Below is a small trained network, with its code and all its weights. Each question gives an input and a class and asks what happens when units are switched off, that is, made to give their printed mean instead of their output.

import numpy as np


def w(rows, s, z=0):
    codes = np.array(rows[::2]) - 128.0
    scale = np.full(codes.shape[1], s)
    scale[-1] = z or s
    return codes * scale


def norm(h):
    return h / np.sqrt((h * h).mean(-1, keepdims=True) + 1e-5)


def f(y):
    return y / 2 * (1 + np.tanh(0.7978845608 * (y + 0.044715 * y**3)))


def log_softmax(a):
    a = a - a.max(-1, keepdims=True)
    return a - np.log(np.exp(a).sum(-1, keepdims=True))


def net(x, mask):
    res = np.array(x, float).reshape(1, 7) / 4 @ E
    u = 0
    for l in range(4):
        y = f(norm(res) @ A[l][:, :-1].T + A[l][:, -1])
        res = res + np.where(mask[u : u + 10], y, B[l][:, -1]) @ B[l][:, :-1]
        u += 10
    return log_softmax(norm(res)[-1] @ U[:, :-1].T + U[:, -1])


A, B = {}, {}
E = w([
[130,123,131,129,133,130],'x0',
[233,116,67,243,186,58],'x1',
[127,131,126,126,126,128],'x2',
[102,169,96,100,106,120],'x3',
[225,211,141,68,121,85],'x4',
[157,21,3,84,125,130],'x5',
[141,111,143,137,145,140],'x6',
],0.0052)
A[0] = w([
[204,76,205,35,82,88,213],'L0N1',
[136,153,186,110,136,83,215],'L0N2',
[165,183,125,152,149,204,114],'L0N3',
[88,84,151,159,205,154,205],'L0N4',
[60,177,233,106,111,99,85],'L0N5',
[78,119,253,50,126,136,164],'L0N6',
[128,160,124,130,185,178,46],'L0N7',
[28,122,143,205,184,81,2],'L0N8',
[160,154,168,73,176,79,151],'L0N9',
[100,67,104,49,108,125,180],'L0N10',
],0.0075,0.0025)
B[0] = w([
[98,245,73,2,102,159,203],'L0N1',
[78,143,123,137,96,142,183],'L0N2',
[145,77,121,125,58,41,138],'L0N3',
[90,137,83,126,47,145,200],'L0N4',
[138,92,127,130,219,92,219],'L0N5',
[85,96,112,102,207,103,252],'L0N6',
[208,125,44,195,147,167,114],'L0N7',
[179,162,125,129,158,185,174],'L0N8',
[150,183,200,116,13,54,167],'L0N9',
[180,24,120,115,56,147,209],'L0N10',
],0.0059,0.0047)
A[1] = w([
[16,187,221,126,153,190,150],'L1N1',
[206,102,57,128,106,115,89],'L1N2',
[154,154,137,172,135,119,85],'L1N3',
[141,153,179,39,150,96,121],'L1N4',
[183,167,121,49,89,50,253],'L1N5',
[108,241,126,246,183,148,102],'L1N6',
[72,138,78,91,128,172,142],'L1N7',
[194,176,173,105,54,140,152],'L1N8',
[113,176,114,174,254,80,94],'L1N9',
[121,71,78,123,193,165,139],'L1N10',
],0.0079,0.0034)
B[1] = w([
[107,127,25,164,186,89,221],'L1N1',
[100,187,95,126,234,139,179],'L1N2',
[110,158,142,118,67,117,140],'L1N3',
[151,187,105,165,203,227,188],'L1N4',
[134,100,204,143,208,149,253],'L1N5',
[182,132,88,89,3,214,215],'L1N6',
[156,95,77,133,99,166,184],'L1N7',
[104,38,130,165,141,88,167],'L1N8',
[128,86,156,137,75,145,188],'L1N9',
[14,114,186,107,130,37,196],'L1N10',
],0.0064,0.0056)
A[2] = w([
[41,186,59,53,130,95,25],'L2N1',
[51,175,100,103,185,171,166],'L2N2',
[114,79,150,100,40,194,249],'L2N3',
[101,123,68,76,153,174,128],'L2N4',
[122,183,63,138,170,104,132],'L2N5',
[172,145,254,151,95,106,51],'L2N6',
[37,101,102,117,119,167,205],'L2N7',
[63,120,189,127,155,143,167],'L2N8',
[138,171,91,69,161,149,129],'L2N9',
[37,154,97,162,107,28,67],'L2N10',
],0.0076,0.0014)
B[2] = w([
[211,159,133,173,119,121,198],'L2N1',
[239,51,151,213,177,134,240],'L2N2',
[173,199,207,71,182,177,231],'L2N3',
[19,194,208,146,81,98,224],'L2N4',
[75,148,174,169,182,53,170],'L2N5',
[115,115,113,98,45,20,170],'L2N6',
[116,113,126,196,54,7,254],'L2N7',
[222,96,21,117,62,113,173],'L2N8',
[157,133,97,121,127,213,177],'L2N9',
[100,22,44,253,118,191,164],'L2N10',
],0.0054,0.0044)
A[3] = w([
[20,110,140,99,7,139,250],'L3N1',
[166,95,149,179,92,254,112],'L3N2',
[178,150,128,133,90,237,124],'L3N3',
[138,177,86,148,197,128,175],'L3N4',
[151,121,183,115,82,86,155],'L3N5',
[87,130,64,219,118,161,86],'L3N6',
[107,94,119,65,108,183,148],'L3N7',
[152,158,137,54,113,220,26],'L3N8',
[139,121,93,44,195,108,107],'L3N9',
[124,61,126,139,157,118,125],'L3N10',
],0.0095,0.0022)
B[3] = w([
[145,144,189,87,208,192,255],'L3N1',
[199,171,53,1,112,163,190],'L3N2',
[104,188,16,81,106,100,199],'L3N3',
[163,112,197,93,149,180,194],'L3N4',
[3,112,148,182,64,21,163],'L3N5',
[116,107,48,123,97,90,206],'L3N6',
[124,81,195,88,13,88,172],'L3N7',
[135,132,17,196,40,111,194],'L3N8',
[202,214,75,142,133,171,179],'L3N9',
[119,143,130,123,64,166,182],'L3N10',
],0.0078,0.006)
U = w([
[83,39,49,188,174,98,107],'0',
[171,199,42,37,60,147,100],'1',
[193,182,151,119,246,142,253],'2',
[117,175,183,151,85,8,38],'3',
[81,77,204,35,102,156,88],'4',
],0.016,0.0023)

Each question gives the input, the list of numbers given to net, and the class t.
The units are the neurons (one row each of A and B). Each row of codes is followed by its name. A weight is (code - 128) times the scale printed after its matrix; where a second scale follows, it is the last column's (A, B and U).
mask holds one flag per neuron, layer by layer. A switched-off neuron (its flag False) gives its mean, the last column of its row in B, instead of its output. The means were averaged over made-up inputs and are rounded, as every weight is.
A unit's drop is (log p(t) with every unit on - log p(t) with that unit switched off) / (log p(t) with every unit on - log p(t) with every unit switched off).
The circuit of an input: a set's keep is (log p(t) with only the set's units on - log p(t) with every unit switched off) / (log p(t) with every unit on - log p(t) with every unit switched off). Starting from the 12 units with the biggest drops (on a tie, the unit counted first), units are removed one at a time, each time the one whose removal leaves the highest keep (on an exact tie, the one counted first), for as long as the keep stays at least 0.8.
circuit, biggest first: the units of the circuit, biggest drop first
unit that matters most: the unit with the biggest drop
top k neurons: the k neurons with the biggest drops, biggest first
k most important neurons of layer l: the k neurons of layer l with the biggest drops, biggest first
drop of u: that unit's drop, to one decimal
input [8,0,-2,3,5,-8,2], class 2: circuit, biggest first => [L1N4 L0N5]
input [7,-1,-6,8,-1,-7,-7], class 0: unit that matters most => L1N1
input [-5,1,5,-7,0,-8,0], class 1: 3 most important neurons of layer 1 => [L1N6 L1N9 L1N1]
input [5,-2,4,-2,0,4,3], class 4: 2 most important neurons of layer 2 => [L2N4 L2N7]
input [-6,8,2,-1,0,-6,4], class 1: top 2 neurons => [L1N6 L1N10]
input [4,8,6,-4,1,0,4], class 3: top 3 neurons => [L1N4 L1N1 L0N10]
input [-3,5,7,-5,6,0,1], class 3: top 2 neurons => [L0N9 L2N6]
input [-6,6,-2,4,1,1,-5], class 2: 2 most important neurons of layer 2 => [L2N7 L2N4]
input [-2,-5,-2,7,-1,1,-4], class 4: top 2 neurons => [L0N10 L1N2]
input [-2,1,4,8,5,-8,0], class 3: top 3 neurons => [L0N9 L2N6 L1N2]
input [8,1,-7,7,-3,5,-3], class 0: top 3 neurons => [L1N6 L1N2 L1N10]
input [-6,1,-6,-4,2,-2,1], class 3: top 2 neurons => [L0N9 L0N3]
input [7,0,6,-1,7,-6,-1], class 2: top 2 neurons => [L1N4 L0N1]
input [-8,-8,5,0,-8,-1,6], class 0: circuit, biggest first => [L1N1]
input [6,-5,8,1,0,4,-7], class 4: top 2 neurons => [L2N4 L2N7]
input [1,-1,-8,-3,0,4,7], class 4: top 2 neurons => [L2N4 L1N6]
input [-7,-5,-5,7,-1,5,-6], class 4: 2 most important neurons of layer 2 => [L2N7 L2N4]
input [-3,8,2,7,-5,0,4], class 1: top 2 neurons => [L1N6 L0N10]
input [0,0,-5,-5,-3,5,2], class 4: top 2 neurons => [L1N1 L0N10]
input [-2,8,2,-4,2,-3,7], class 3: unit that matters most => L2N6
input [-6,5,-5,-5,4,2,-5], class 2: drop of L1N2 => 0.8
input [5,-2,-6,2,-5,6,8], class 4: drop of L0N9 => 0.0
input [6,0,5,-1,-3,7,-4], class 4: drop of L0N10 => 1.2
